Below is a small trained network, with its code and all its weights. Each question gives an input and a target symbol and asks what happens when units are switched off, that is, made to give their printed mean instead of their output.

import numpy as np


def w(rows, s, z=0):
    codes = np.array(rows[::2]) - 128.0
    scale = np.full(codes.shape[1], s)
    scale[-1] = z or s
    return codes * scale


def f(y):
    return y / 2 * (1 + np.tanh(0.7978845608 * (y + 0.044715 * y**3)))


def softmax(a):
    e = np.exp(a - a.max(-1, keepdims=True))
    return e / e.sum(-1, keepdims=True)


def log_softmax(a):
    a = a - a.max(-1, keepdims=True)
    return a - np.log(np.exp(a).sum(-1, keepdims=True))


def net(x, mask):
    ids = ['αβγδεθλμξσψ'.index(c) for c in x.split()]
    T = len(ids)
    res = E[ids] + P[:T]
    r = res
    for j in range(2):
        rows = slice(4 * j, 4 * j + 4)
        q, k, v = (r @ M[0][rows].T for M in (Q, K, V))
        z = softmax(np.where(np.tri(T) > 0, q @ k.T / 4**0.5, -1e9)) @ v
        o = O[0][rows]
        res = res + np.where(mask[j], z, o[:, -1]) @ o[:, :-1]
    y = f(res @ A[0][:, :-1].T + A[0][:, -1])
    res = res + np.where(mask[2:6], y, B[0][:, -1]) @ B[0][:, :-1]
    return log_softmax(res[-1] @ U[:, :-1].T + U[:, -1])


Q, K, V, O, A, B = {}, {}, {}, {}, {}, {}
E = w([
[131,112,121,68,89],'α',
[151,199,197,8,148],'β',
[193,65,198,60,25],'γ',
[93,224,146,146,111],'δ',
[149,181,127,185,24],'ε',
[165,167,231,120,60],'θ',
[112,230,78,85,147],'λ',
[155,150,73,13,163],'μ',
[94,163,33,182,69],'ξ',
[199,139,43,160,60],'σ',
[186,98,143,25,174],'ψ',
],0.014)
P = w([
[10,168,149,32,13],'0',
[116,68,132,160,205],'1',
[159,127,122,41,59],'2',
[143,97,130,180,200],'3',
[155,130,116,65,54],'4',
[143,106,126,192,194],'5',
[152,118,109,68,47],'6',
[146,110,127,198,189],'7',
[165,122,103,69,55],'8',
[157,118,134,202,192],'9',
[159,117,99,61,52],'10',
[148,122,129,209,186],'11',
[137,126,102,55,61],'12',
[146,108,132,214,178],'13',
],0.012)
Q[0] = w([
[81,125,140,118,175],'head 0',
[140,79,156,180,196],'head 0',
[88,71,147,177,211],'head 0',
[116,161,113,131,93],'head 0',
[135,103,160,95,83],'head 1',
[100,164,110,42,63],'head 1',
[118,41,82,106,203],'head 1',
[136,156,124,8,20],'head 1',
],0.014)
K[0] = w([
[148,113,131,180,125],'head 0',
[254,126,100,144,191],'head 0',
[207,130,151,177,206],'head 0',
[118,200,112,103,108],'head 0',
[124,94,150,100,91],'head 1',
[54,137,134,63,102],'head 1',
[130,70,50,70,168],'head 1',
[40,145,159,29,59],'head 1',
],0.012)
V[0] = w([
[168,86,231,117,230],'head 0',
[102,73,51,94,104],'head 0',
[123,161,133,211,130],'head 0',
[92,120,204,81,53],'head 0',
[196,128,143,95,181],'head 1',
[157,104,94,189,175],'head 1',
[73,255,39,121,189],'head 1',
[171,65,58,114,164],'head 1',
],0.013)
O[0] = w([
[80,88,178,178,111,80],'head 0',
[152,93,63,121,102,129],'head 0',
[130,192,157,154,142,68],'head 0',
[188,98,175,121,128,254],'head 0',
[44,110,119,90,86,102],'head 1',
[111,156,82,146,89,20],'head 1',
[113,75,5,160,185,135],'head 1',
[120,123,107,135,79,44],'head 1',
],0.014,0.018)
A[0] = w([
[2,192,137,169,102,88],'neuron 0',
[144,154,175,89,231,50],'neuron 1',
[222,150,86,62,53,3],'neuron 2',
[122,160,224,105,104,36],'neuron 3',
],0.0085,0.0044)
B[0] = w([
[98,172,62,139,225,135],'neuron 0',
[87,99,63,239,22,253],'neuron 1',
[30,254,175,127,135,208],'neuron 2',
[72,25,97,170,239,188],'neuron 3',
],0.0086,0.029)
U = w([
[174,130,151,142,94,254],'α',
[221,13,91,130,103,73],'β',
[98,128,162,155,190,113],'γ',
[172,100,54,232,92,36],'δ',
[101,145,110,247,1,75],'ε',
[117,90,113,237,85,128],'θ',
[167,89,67,144,216,69],'λ',
[121,81,86,68,170,208],'μ',
[119,151,103,187,211,71],'ξ',
[38,150,124,125,145,122],'σ',
[111,75,133,80,85,235],'ψ',
],0.0067,0.0065)

Each question gives the input, a string of symbols that net reads in full, and the target symbol t.
The units are the heads (4 rows each of Q, K, V and O) and the neurons (one row each of A and B). Each row of codes is followed by its name. A weight is (code - 128) times the scale printed after its matrix; where a second scale follows, it is the last column's (O, A, B and U).
mask holds one flag per unit, heads first, then neurons. A switched-off unit (its flag False) gives its mean, the last column of its rows in O or B, instead of its output. The means were averaged over made-up inputs and are rounded, as every weight is.
A unit's drop is (log p(t) with every unit on - log p(t) with that unit switched off) / (log p(t) with every unit on - log p(t) with every unit switched off).
The circuit of an input: a set's keep is (log p(t) with only the set's units on - log p(t) with every unit switched off) / (log p(t) with every unit on - log p(t) with every unit switched off). Starting from all 6 units, units are removed one at a time, each time the one whose removal leaves the highest keep (on an exact tie, the one counted first), for as long as the keep stays at least 0.8.
units of the circuit, in order: the units of the circuit, biggest drop first
most important unit: the unit with the biggest drop
k most important neurons: the k neurons with the biggest drops, biggest first
which heads matter: for each layer, one digit per head in row order, 1 if its drop is at least 0.15 and else 0, layers parted by /
input θ θ β ξ β ε θ λ θ δ α, target θ: which heads matter : 11
input ε α ψ, target ε: most important neuron : neuron 1
input δ γ θ ε β β ψ ψ δ, target δ: 2 most important neurons : neuron 1; neuron 3
input θ θ γ α α, target θ: units of the circuit, in order : neuron 1; head 1; neuron 3; head 0
input α α ε μ θ μ α α ψ λ θ, target α: units of the circuit, in order : neuron 2; head 0; neuron 3; head 1
input γ β β β θ α, target ψ: units of the circuit, in order : neuron 1; head 1
input σ β ξ, target σ: 2 most important neurons : neuron 2; neuron 1
input σ α β β σ ε μ β α β ε λ β, target σ: units of the circuit, in order : neuron 2; head 0
input ε β σ ψ δ σ β α β ε α β γ, target ε: 2 most important neurons : neuron 1; neuron 2
input θ ξ β β α μ, target μ: units of the circuit, in order : neuron 1; head 1
input θ θ θ θ α θ θ μ ξ θ δ ε β β, target θ: which heads matter : 10
input ξ ε ψ β α θ λ θ ψ δ θ, target ξ: units of the circuit, in order : neuron 2; head 0; head 1
input β θ β ξ β λ, target λ: 2 most important neurons : neuron 1; neuron 2
input γ β β, target γ: most important unit : neuron 3
input μ β σ α, target ψ: 2 most important neurons : neuron 1; neuron 3
input β β β ε θ, target β: which heads matter : 01
input β θ θ θ ε α β ψ ξ, target β: which heads matter : 01
input ε θ β ε β θ β α λ α β, target ε: which heads matter : 11
input β μ α θ, target γ: units of the circuit, in order : neuron 1; head 1; neuron 3
input ψ μ β μ θ ξ, target δ: units of the circuit, in order : head 1
input β θ θ β α δ β θ α δ β, target β: units of the circuit, in order : head 1; head 0; neuron 1
input λ α β γ λ ε, target α: 2 most important neurons : neuron 1; neuron 3
input θ β θ β α θ β α α θ μ ε ψ, target θ: units of the circuit, in order : neuron 1; head 1; neuron 3
input μ α β δ α μ β δ α δ β, target μ: units of the circuit, in order : head 1; head 0; neuron 2
input α μ λ β ε, target α: 2 most important neurons : neuron 2; neuron 3
input ξ μ λ ψ, target σ: units of the circuit, in order : neuron 1; head 1; head 0
